Group and class of each row:
.00	-.07	.23	.06	-.03	.05	.45	-.17	.11	-.03	-.02	-.40	.03	.01	-.01	.05	.08	.15	-.01	.11	.23	.11	.29	.17 : J902/A
-.24	.03	.68	-.03	-.10	-.33	.47	.24	-.10	.73	.23	-.13	-.27	-.04	.15	-.02	.18	-.13	-.13	-.17	.09	.15	.71	.21 : J902/A
-.35	.11	.55	-.16	-.06	-.05	.05	.08	.00	.12	.04	-.08	-.12	-.09	.09	-.10	.07	.01	-.06	-.02	.09	.02	.62	.10 : J407/B
-.16	-.05	.30	.00	-.02	.02	.18	.02	.12	.27	.12	-.42	-.14	-.17	.06	.00	.00	.04	-.02	.03	.29	.08	.25	.02 : J407/J
-.25	.10	.39	-.51	-.06	.04	.21	.01	.10	.27	.03	-.42	-.15	-.19	.05	.05	-.03	.07	.03	-.01	.18	-.13	.18	.06 : J407/J
-.15	-.09	.12	-.03	.03	.07	.32	-.09	.16	-.18	-.01	-.41	.03	.03	-.01	.13	.09	-.03	.04	.04	.12	.08	.13	.09 : J902/A
-.33	.02	.83	-.06	-.06	-.33	.53	.24	-.19	.80	.30	-.10	-.35	-.08	.16	-.08	.17	-.04	-.21	-.05	.12	-.02	.75	.15 : J902/A
-.22	-.05	.33	-.18	-.05	-.11	.00	.07	-.07	.18	.14	-.18	.02	.08	.02	.01	.02	.04	-.07	-.15	-.17	.09	.32	-.05 : J902/W
-.19	-.04	.31	-.11	-.07	-.09	.16	-.04	.00	.11	.14	-.22	-.10	-.09	.11	.01	.12	.11	-.04	.00	.20	-.17	.42	.16 : J407/B
-.22	-.11	.33	-.02	-.08	-.13	.25	.09	.17	.28	.08	-.19	-.04	.02	.04	.06	.04	.12	-.08	.02	-.04	.11	.35	-.04 : J902/A
-.11	-.02	.16	-.01	-.03	-.03	.28	.00	.09	.23	.05	-.26	-.08	.00	.10	.01	.06	-.02	-.07	.04	.08	.10	.13	.18 : J902/A
-.22	-.02	.36	-.03	-.05	-.14	.45	-.01	-.07	.55	.20	-.37	-.26	.08	.07	.00	.15	.07	-.17	.01	.33	.09	.48	.20 : J902/A
-.05	-.35	.14	-.08	-.03	.04	.33	.06	-.01	.23	.10	-.43	.02	.01	.00	.08	.15	.06	-.07	-.05	.18	.06	.20	.19 : J902/W
-.08	.03	.28	-.04	-.06	.01	.28	.02	.10	.21	.09	-.47	-.14	-.21	.02	.06	.08	.05	.02	.03	.38	-.09	.27	.18 : J407/J
-.11	.00	.29	-.02	-.04	.03	.24	.05	.03	.30	.12	-.45	-.19	-.17	.05	-.01	.18	.06	-.10	.00	.19	-.10	.26	.25 : J407/B
-.10	.08	.38	.01	-.03	.01	.09	.08	-.14	.12	.08	-.19	-.07	-.11	.10	-.04	.12	-.04	-.05	.04	.27	.00	.28	.13 : J407/B
-.20	-.01	.41	-.05	.03	-.01	.10	.08	.09	.19	.06	-.32	-.12	-.19	.13	-.05	-.06	-.03	-.01	.01	.19	-.01	.33	.04 : J407/J
-.15	.02	.21	-.01	.07	.06	.11	-.09	-.12	.11	.07	-.44	-.17	-.11	.11	.00	.10	.04	-.02	.12	.40	-.04	.24	.24 : J407/B
-.30	.11	.69	-.05	-.07	-.12	.25	.14	-.10	.47	.20	-.19	-.28	-.21	.14	-.09	.08	.03	-.14	.05	.29	-.15	.59	.16 : J407/B
-.14	.03	.19	-.08	.03	.03	.03	.11	-.02	.05	.03	-.29	-.17	-.06	.01	-.05	.07	.07	-.04	.07	.21	-.04	.29	.14 : J407/B
-.11	.08	.42	.00	-.04	-.09	.22	.05	-.02	.26	.10	-.33	-.17	-.22	.14	-.06	.12	.03	-.05	.05	.30	-.04	.33	.18 : J407/J
-.21	.02	.38	-.05	-.06	-.05	.12	.03	-.07	.25	.09	-.19	-.13	-.08	.05	-.03	.06	.05	.03	-.01	.19	-.16	.27	.07 : J407/B
.01	-.11	.02	-.01	.07	.16	.26	-.04	.00	.18	.09	-.38	.15	.05	-.01	-.03	.11	.13	-.12	-.03	.15	.12	.23	.27 : J902/W
-.29	.04	.18	-.11	-.01	.05	.03	.04	.11	.06	.05	-.34	-.06	-.10	-.01	-.02	.10	.14	-.03	.02	.34	-.04	.26	.05 : J407/B
-.20	.10	.25	-.08	.09	.06	.22	.04	-.05	.09	.10	-.25	-.13	-.13	.03	-.07	.16	.02	-.03	.06	.21	-.03	.29	.25 : J407/B
-.16	.04	.28	-.05	-.01	.11	.14	-.03	-.04	.08	.04	-.43	-.15	-.11	.05	.04	.02	-.01	-.05	.05	.31	-.01	.19	.18 : J407/B
